Here is a tiny trained network, its code and every weight. The questions are about switching its units off for an input and a class, where a switched-off unit gives its printed mean instead of its output.

import numpy as np


def w(rows, s, z=0):
    codes = np.array(rows[::2]) - 128.0
    scale = np.full(codes.shape[1], s)
    scale[-1] = z or s
    return codes * scale


def norm(h):
    return h / np.sqrt((h * h).mean(-1, keepdims=True) + 1e-5)


def f(y):
    return np.maximum(y, 0)


def log_softmax(a):
    a = a - a.max(-1, keepdims=True)
    return a - np.log(np.exp(a).sum(-1, keepdims=True))


def net(x, mask):
    res = np.array(x, float).reshape(1, 8) / 4 @ E
    u = 0
    for l in range(2):
        y = f(norm(res) @ A[l][:, :-1].T + A[l][:, -1])
        res = res + np.where(mask[u : u + 10], y, B[l][:, -1]) @ B[l][:, :-1]
        u += 10
    return log_softmax(norm(res)[-1] @ U[:, :-1].T + U[:, -1])


A, B = {}, {}
E = w([
[100,160,154,231,108,193,108],'x0',
[128,135,135,124,131,133,133],'x1',
[128,126,126,128,130,129,126],'x2',
[193,144,186,127,139,108,2],'x3',
[129,128,133,126,123,130,131],'x4',
[128,130,126,129,133,128,129],'x5',
[144,189,59,102,77,169,106],'x6',
[130,134,127,129,137,128,131],'x7',
],0.0085)
A[0] = w([
[76,81,151,199,116,140,181,2],'L0N0',
[179,137,168,171,109,176,75,54],'L0N1',
[110,138,112,85,113,108,164,70],'L0N2',
[108,120,105,224,110,201,185,104],'L0N3',
[87,127,150,222,152,132,121,80],'L0N4',
[89,178,167,254,120,195,92,84],'L0N5',
[154,165,32,120,89,219,138,80],'L0N6',
[61,135,110,208,106,157,206,110],'L0N7',
[161,201,44,82,89,151,88,149],'L0N8',
[28,69,34,53,150,152,254,190],'L0N9',
],0.0072,0.0067)
B[0] = w([
[141,65,116,95,195,188,163,141],'L0N0',
[189,121,93,125,121,108,191,156],'L0N1',
[166,154,129,170,97,142,107,141],'L0N2',
[11,163,115,51,131,58,77,181],'L0N3',
[152,61,109,96,169,174,182,156],'L0N4',
[179,136,118,229,68,133,179,194],'L0N5',
[86,211,158,160,100,69,79,179],'L0N6',
[94,75,129,43,180,162,158,187],'L0N7',
[156,90,97,51,150,195,137,198],'L0N8',
[206,148,154,255,86,152,96,254],'L0N9',
],0.0074,0.0099)
A[1] = w([
[173,91,164,156,136,90,113,189],'L1N0',
[7,125,108,120,148,169,132,117],'L1N1',
[120,70,173,163,169,126,137,177],'L1N2',
[134,87,175,183,155,93,160,90],'L1N3',
[146,109,163,158,126,113,141,1],'L1N4',
[132,114,149,129,186,110,140,98],'L1N5',
[154,164,137,159,118,122,90,87],'L1N6',
[121,48,199,124,199,90,134,124],'L1N7',
[62,163,134,123,136,64,99,195],'L1N8',
[154,135,103,107,115,85,159,74],'L1N9',
],0.013,0.0047)
B[1] = w([
[39,155,153,107,151,115,139,254],'L1N0',
[71,127,132,2,154,139,133,194],'L1N1',
[204,61,89,103,191,103,106,234],'L1N2',
[176,83,197,131,198,54,37,229],'L1N3',
[128,134,166,142,170,63,60,162],'L1N4',
[81,151,103,148,70,147,115,164],'L1N5',
[115,92,75,177,98,143,213,190],'L1N6',
[83,211,78,148,12,205,204,233],'L1N7',
[39,177,192,109,80,104,191,157],'L1N8',
[127,158,151,191,134,140,124,140],'L1N9',
],0.0086,0.008)
U = w([
[145,72,177,207,180,60,122,220],'0',
[14,193,143,88,85,124,150,252],'1',
[191,177,72,198,54,181,141,105],'2',
[188,140,118,2,150,131,67,10],'3',
[91,41,112,57,214,160,160,22],'4',
],0.019,0.0022)

Each question gives the input, the list of numbers given to net, and the class t.
The units are the neurons (one row each of A and B). Each row of codes is followed by its name. A weight is (code - 128) times the scale printed after its matrix; where a second scale follows, it is the last column's (A, B and U).
mask holds one flag per neuron, layer by layer. A switched-off neuron (its flag False) gives its mean, the last column of its row in B, instead of its output. The means were averaged over made-up inputs and are rounded, as every weight is.
A unit's drop is (log p(t) with every unit on - log p(t) with that unit switched off) / (log p(t) with every unit on - log p(t) with every unit switched off).
The circuit of an input: a set's keep is (log p(t) with only the set's units on - log p(t) with every unit switched off) / (log p(t) with every unit on - log p(t) with every unit switched off). Starting from the 12 units with the biggest drops (on a tie, the unit counted first), units are removed one at a time, each time the one whose removal leaves the highest keep (on an exact tie, the one counted first), for as long as the keep stays at least 0.8.
units of the circuit, in order: the units of the circuit, biggest drop first
top k neurons: the k neurons with the biggest drops, biggest first
k most important neurons of layer l: the k neurons of layer l with the biggest drops, biggest first
drop of u: that unit's drop, to one decimal
input [0,-3,-3,-8,-2,-1,-6,5], class 0: units of the circuit, in order -> (L0N9)
input [-3,-1,-6,-5,0,-8,0,-7], class 0: units of the circuit, in order -> (L0N9; L1N7)
input [2,-8,4,-4,-8,2,-1,-6], class 4: top 2 neurons -> (L0N7; L0N3)
input [0,-1,1,3,0,1,-6,-6], class 1: top 2 neurons -> (L0N9; L1N7)
input [-5,-3,7,1,-3,-4,-5,-6], class 1: top 3 neurons -> (L1N7; L0N5; L1N0)
input [-8,-3,0,0,6,-6,-2,5], class 0: top 2 neurons -> (L0N9; L0N3)
input [1,-7,2,-2,7,-7,-7,-5], class 4: top 2 neurons -> (L1N2; L0N5)
input [-6,-2,6,5,-6,-5,-7,-3], class 1: top 2 neurons -> (L1N7; L0N9)
input [0,6,-3,-1,8,7,2,3], class 2: 2 most important neurons of layer 0 -> (L0N9; L0N8)
input [-8,3,0,0,4,5,-6,8], class 0: top 4 neurons -> (L1N3; L0N3; L0N7; L0N8)
input [5,-5,-5,-5,4,-8,0,1], class 4: 2 most important neurons of layer 0 -> (L0N7; L0N0)
input [0,-6,3,-2,-4,-2,1,4], class 2: top 2 neurons -> (L0N9; L1N3)
input [3,7,4,4,-2,2,0,-7], class 0: top 2 neurons -> (L1N7; L0N9)
input [-4,7,4,0,0,-8,5,6], class 2: 3 most important neurons of layer 1 -> (L1N3; L1N1; L1N2)
input [6,-2,6,-5,-2,-4,3,1], class 1: top neuron -> (L0N3)
input [0,2,-1,4,-1,-8,-7,-7], class 1: top 4 neurons -> (L0N9; L1N7; L0N5; L1N0)
input [7,0,0,-1,-3,5,3,3], class 1: 2 most important neurons of layer 0 -> (L0N3; L0N9)
input [3,-8,3,-2,0,7,2,2], class 1: 2 most important neurons of layer 0 -> (L0N3; L0N6)
input [-5,8,8,0,1,4,6,-6], class 2: 3 most important neurons of layer 1 -> (L1N3; L1N1; L1N2)
input [5,8,-7,-3,5,-5,3,3], class 1: units of the circuit, in order -> (L0N3)
input [-3,2,2,-7,-1,0,-4,0], class 0: drop of L0N9 -> 2.1
